Below is a small trained network, with its code and all its weights. Each question gives an input and a class and asks what happens when units are switched off, that is, made to give their printed mean instead of their output.

import numpy as np


def w(rows, s, z=0):
    codes = np.array(rows[::2]) - 128.0
    scale = np.full(codes.shape[1], s)
    scale[-1] = z or s
    return codes * scale


def f(y):
    return y / 2 * (1 + np.tanh(0.7978845608 * (y + 0.044715 * y**3)))


def log_softmax(a):
    a = a - a.max(-1, keepdims=True)
    return a - np.log(np.exp(a).sum(-1, keepdims=True))


def net(x, mask):
    res = np.array(x, float).reshape(1, 6) / 4 @ E
    y = f(res @ A[0][:, :-1].T + A[0][:, -1])
    res = res + np.where(mask, y, B[0][:, -1]) @ B[0][:, :-1]
    return log_softmax(res[-1] @ U[:, :-1].T + U[:, -1])


A, B = {}, {}
E = w([
[144,189,158,65],'x0',
[241,154,162,148],'x1',
[5,10,248,245],'x2',
[127,51,118,230],'x3',
[227,237,253,201],'x4',
[176,78,237,37],'x5',
],0.0054)
A[0] = w([
[135,144,50,163,210],'N1',
[176,67,134,161,234],'N2',
[126,155,224,50,133],'N3',
[178,141,169,77,157],'N4',
[48,84,110,146,153],'N5',
[128,76,62,84,161],'N6',
[113,161,89,154,163],'N7',
[153,187,83,168,143],'N8',
[138,138,6,128,183],'N9',
[131,72,140,185,243],'N10',
[158,187,114,137,156],'N11',
[144,106,85,81,211],'N12',
[127,77,199,217,253],'N13',
[90,87,65,85,112],'N14',
[101,170,86,198,196],'N15',
[88,107,101,140,108],'N16',
[64,84,78,49,130],'N17',
[135,112,80,83,188],'N18',
[170,98,122,161,221],'N19',
[190,101,251,102,211],'N20',
],0.014,0.0048)
B[0] = w([
[109,171,105,179,207],'N1',
[135,103,94,181,187],'N2',
[215,152,113,3,193],'N3',
[176,171,120,96,185],'N4',
[96,61,162,110,204],'N5',
[170,132,176,196,189],'N6',
[40,182,98,134,167],'N7',
[154,172,96,119,191],'N8',
[81,211,163,187,228],'N9',
[124,64,63,131,208],'N10',
[97,178,42,110,183],'N11',
[194,186,171,184,185],'N12',
[134,77,73,82,249],'N13',
[115,79,203,173,186],'N14',
[28,131,93,107,203],'N15',
[85,119,131,97,158],'N16',
[123,111,212,184,206],'N17',
[172,163,181,186,180],'N18',
[162,113,62,198,175],'N19',
[216,96,84,149,224],'N20',
],0.0079,0.011)
U = w([
[189,86,100,155,118],'0',
[130,143,247,159,88],'1',
[102,227,132,120,2],'2',
[141,119,76,164,233],'3',
[66,83,154,81,82],'4',
[213,171,145,38,149],'5',
],0.012,0.0013)

Each question gives the input, the list of numbers given to net, and the class t.
The units are the neurons (one row each of A and B). Each row of codes is followed by its name. A weight is (code - 128) times the scale printed after its matrix; where a second scale follows, it is the last column's (A, B and U).
mask holds one flag per neuron, in row order. A switched-off neuron (its flag False) gives its mean, the last column of its row in B, instead of its output. The means were averaged over made-up inputs and are rounded, as every weight is.
A unit's drop is (log p(t) with every unit on - log p(t) with that unit switched off) / (log p(t) with every unit on - log p(t) with every unit switched off).
The circuit of an input: a set's keep is (log p(t) with only the set's units on - log p(t) with every unit switched off) / (log p(t) with every unit on - log p(t) with every unit switched off). Starting from the 12 units with the biggest drops (on a tie, the unit counted first), units are removed one at a time, each time the one whose removal leaves the highest keep (on an exact tie, the one counted first), for as long as the keep stays at least 0.8.
units of the circuit, in order: the units of the circuit, biggest drop first
top k neurons: the k neurons with the biggest drops, biggest first
drop when u is switched off: that unit's drop, to one decimal
input [5,4,-2,5,-1,7], class 5: units of the circuit, in order	[N3]
input [4,-2,2,8,-6,5], class 1: units of the circuit, in order	[N17; N14]
input [1,-1,2,5,-4,0], class 4: units of the circuit, in order	[N20; N5]
input [-4,2,4,-2,8,5], class 0: top 2 neurons	[N20; N2]
input [1,1,0,-7,3,-3], class 5: top 2 neurons	[N9; N3]
input [7,-8,1,-3,-1,5], class 5: top 2 neurons	[N3; N9]
input [-2,6,-6,-2,7,-3], class 2: top 2 neurons	[N11; N13]
input [0,-6,-1,2,3,-6], class 2: drop when N20 is switched off	0.1
input [-2,4,-1,-2,-3,-1], class 1: drop when N13 is switched off	0.2
input [1,4,6,2,-2,4], class 0: drop when N20 is switched off	0.1
input [-3,5,6,4,-5,0], class 4: top 4 neurons	[N5; N20; N12; N16]
